Below is a small trained network, with its code and all its weights. Each question gives an input and a target symbol and asks what happens when units are switched off, that is, made to give their printed mean instead of their output.

import numpy as np


def w(rows, s, z=0):
    codes = np.array(rows[::2]) - 128.0
    scale = np.full(codes.shape[1], s)
    scale[-1] = z or s
    return codes * scale


def norm(h):
    return h / np.sqrt((h * h).mean(-1, keepdims=True) + 1e-5)


def f(y):
    return y / 2 * (1 + np.tanh(0.7978845608 * (y + 0.044715 * y**3)))


def softmax(a):
    e = np.exp(a - a.max(-1, keepdims=True))
    return e / e.sum(-1, keepdims=True)


def log_softmax(a):
    a = a - a.max(-1, keepdims=True)
    return a - np.log(np.exp(a).sum(-1, keepdims=True))


def net(x, mask):
    ids = ['γδεζηλμσφ'.index(c) for c in x.split()]
    T = len(ids)
    res = E[ids] + P[:T]
    u = 0
    for l in range(3):
        q, k, v = (norm(res) @ M[l].T for M in (Q, K, V))
        z = softmax(np.where(np.tri(T) > 0, q @ k.T / 2**0.5, -1e9)) @ v
        res = res + np.where(mask[u], z, O[l][:, -1]) @ O[l][:, :-1]
        u += 1
        y = f(norm(res) @ A[l][:, :-1].T + A[l][:, -1])
        res = res + np.where(mask[u : u + 4], y, B[l][:, -1]) @ B[l][:, :-1]
        u += 4
    return log_softmax(norm(res)[-1] @ U[:, :-1].T + U[:, -1])


Q, K, V, O, A, B = {}, {}, {}, {}, {}, {}
E = w([
[174,152,53,180,94,46,121,98],'γ',
[57,28,111,73,157,105,120,165],'δ',
[103,97,157,177,43,235,217,56],'ε',
[226,69,134,71,9,168,182,107],'ζ',
[99,160,115,164,107,140,152,248],'η',
[111,127,205,116,167,75,91,38],'λ',
[144,169,94,110,203,30,171,102],'μ',
[173,110,97,141,93,150,170,176],'σ',
[60,142,203,123,35,133,118,193],'φ',
],0.014)
P = w([
[113,120,78,84,117,171,66,115],'0',
[163,133,145,250,115,91,115,81],'1',
[150,114,132,95,133,122,158,155],'2',
[22,175,76,115,192,144,142,125],'3',
[160,132,188,151,139,118,91,108],'4',
[150,110,133,96,135,126,160,157],'5',
[31,186,68,119,189,135,134,116],'6',
[138,156,211,115,112,120,46,122],'7',
[153,110,133,92,132,120,152,157],'8',
],0.027)
Q[0] = w([
[254,227,127,252,25,108,31,158],'L0H0',
[15,231,8,157,129,80,95,30],'L0H0',
],0.038)
K[0] = w([
[77,94,127,253,71,106,105,81],'L0H0',
[111,162,71,127,99,195,31,65],'L0H0',
],0.062)
V[0] = w([
[146,57,192,255,98,124,99,136],'L0H0',
[143,191,175,216,56,77,228,26],'L0H0',
],0.0057)
O[0] = w([
[162,56,181,152,111,128,176,113,101],'L0H0',
[155,47,184,128,59,2,212,133,3],'L0H0',
],0.0054,0.0036)
A[0] = w([
[172,117,203,105,173,73,82,79,3],'L0N0',
[159,67,220,252,83,91,40,110,175],'L0N1',
[160,147,207,219,77,197,123,100,125],'L0N2',
[139,166,228,100,119,92,76,127,63],'L0N3',
],0.043,0.0037)
B[0] = w([
[133,166,82,47,190,144,177,167,206],'L0N0',
[177,102,254,201,132,33,104,46,255],'L0N1',
[172,145,137,168,248,176,87,155,173],'L0N2',
[55,156,172,151,103,152,57,69,188],'L0N3',
],0.033,0.037)
Q[1] = w([
[220,17,138,141,80,188,125,254],'L1H0',
[167,58,133,140,139,175,107,191],'L1H0',
],0.048)
K[1] = w([
[118,127,199,245,217,92,253,120],'L1H0',
[127,134,165,204,152,101,130,114],'L1H0',
],0.047)
V[1] = w([
[206,59,32,180,113,112,90,95],'L1H0',
[140,102,106,150,251,75,109,107],'L1H0',
],0.03)
O[1] = w([
[144,117,15,125,190,119,205,51,185],'L1H0',
[6,159,133,159,24,116,246,137,250],'L1H0',
],0.012,0.014)
A[1] = w([
[208,176,145,172,101,87,178,133,112],'L1N0',
[248,125,160,61,2,189,181,59,130],'L1N1',
[203,139,99,81,92,135,166,190,140],'L1N2',
[88,145,182,137,87,99,68,76,1],'L1N3',
],0.056,0.0093)
B[1] = w([
[72,135,151,158,138,148,87,119,196],'L1N0',
[253,136,20,130,114,184,35,193,136],'L1N1',
[125,174,144,122,155,92,164,147,147],'L1N2',
[170,143,166,88,101,155,169,88,252],'L1N3',
],0.055,0.029)
Q[2] = w([
[1,144,76,153,53,124,138,76],'L2H0',
[65,206,116,177,186,114,60,64],'L2H0',
],0.054)
K[2] = w([
[112,108,3,50,133,92,116,125],'L2H0',
[110,74,123,129,67,35,36,79],'L2H0',
],0.059)
V[2] = w([
[179,88,97,7,80,5,73,134],'L2H0',
[56,23,145,82,169,150,110,163],'L2H0',
],0.027)
O[2] = w([
[68,35,125,122,128,250,97,64,7],'L2H0',
[92,137,165,5,203,151,100,111,101],'L2H0',
],0.013,0.017)
A[2] = w([
[155,83,192,151,124,114,58,151,3],'L2N0',
[125,1,137,83,92,54,171,178,188],'L2N1',
[128,151,117,162,149,123,123,129,46],'L2N2',
[138,159,130,148,106,140,78,162,25],'L2N3',
],0.068,0.0058)
B[2] = w([
[95,149,143,245,181,125,95,57,251],'L2N0',
[115,95,3,179,180,180,229,79,176],'L2N1',
[120,114,162,125,106,155,130,150,184],'L2N2',
[110,64,140,80,141,102,119,115,163],'L2N3',
],0.046,0.023)
U = w([
[125,54,77,122,130,157,216,92,89],'γ',
[67,181,91,60,150,192,72,116,37],'δ',
[182,114,169,107,157,17,189,126,162],'ε',
[202,115,76,111,114,150,86,162,245],'ζ',
[97,10,147,75,95,83,144,146,167],'η',
[150,107,165,56,56,176,168,62,62],'λ',
[7,140,133,143,20,114,126,146,72],'μ',
[123,98,168,135,134,237,141,196,12],'σ',
[107,126,136,180,126,112,68,102,250],'φ',
],0.011,0.0028)

Each question gives the input, a string of symbols that net reads in full, and the target symbol t.
The units are the heads (2 rows each of Q, K, V and O) and the neurons (one row each of A and B). Each row of codes is followed by its name. A weight is (code - 128) times the scale printed after its matrix; where a second scale follows, it is the last column's (O, A, B and U).
mask holds one flag per unit, layer by layer, with each layer's heads first. A switched-off unit (its flag False) gives its mean, the last column of its rows in O or B, instead of its output. The means were averaged over made-up inputs and are rounded, as every weight is.
A unit's drop is (log p(t) with every unit on - log p(t) with that unit switched off) / (log p(t) with every unit on - log p(t) with every unit switched off).
The circuit of an input: a set's keep is (log p(t) with only the set's units on - log p(t) with every unit switched off) / (log p(t) with every unit on - log p(t) with every unit switched off). Starting from the 12 units with the biggest drops (on a tie, the unit counted first), units are removed one at a time, each time the one whose removal leaves the highest keep (on an exact tie, the one counted first), for as long as the keep stays at least 0.8.
units of the circuit, in order: the units of the circuit, biggest drop first
top k neurons: the k neurons with the biggest drops, biggest first
k most important neurons of layer l: the k neurons of layer l with the biggest drops, biggest first
input σ μ μ δ η δ δ, target σ: 3 most important neurons of layer 1 => [L1N3; L1N0; L1N1]
input ε η δ η, target ε: top 2 neurons => [L0N2; L0N1]
input η λ μ λ λ μ γ δ ε, target σ: units of the circuit, in order => [L0N2; L0N1; L2N0; L2N2]
input δ η γ λ, target δ: top 3 neurons => [L1N3; L0N3; L0N1]
input η μ δ ε, target η: 3 most important neurons of layer 0 => [L0N3; L0N1; L0N0]
input λ δ γ η η μ ζ, target λ: most important neuron of layer 0 => [L0N0]
input δ δ λ, target δ: units of the circuit, in order => [L0N0; L0N1]
input η μ γ μ δ μ δ δ η, target μ: 2 most important neurons of layer 0 => [L0N3; L0N1]
input γ μ η γ, target γ: top 4 neurons => [L0N0; L0N3; L0N1; L1N0]
input δ δ λ σ, target δ: top 3 neurons => [L1N3; L0N3; L0N1]
input ε δ μ δ γ δ λ, target ε: 3 most important neurons of layer 0 => [L0N2; L0N1; L0N3]
input σ δ δ ζ, target σ: 3 most important neurons of layer 1 => [L1N3; L1N1; L1N0]
input δ δ δ σ σ γ μ, target δ: 2 most important neurons of layer 1 => [L1N3; L1N0]
input δ λ δ δ γ δ, target γ: 3 most important neurons of layer 0 => [L0N2; L0N0; L0N1]
input λ δ μ γ, target λ: top neuron => [L0N0]
input γ φ δ μ δ λ ζ δ η, target μ: top 4 neurons => [L0N3; L0N1; L0N0; L0N2]
input σ γ δ μ, target σ: 3 most important neurons of layer 0 => [L0N3; L0N1; L0N0]
input μ δ ε μ, target μ: 2 most important neurons of layer 0 => [L0N3; L0N1]
input μ δ δ ζ, target μ: top 2 neurons => [L0N3; L1N3]
input δ δ μ ζ, target δ: top 2 neurons => [L1N3; L0N3]
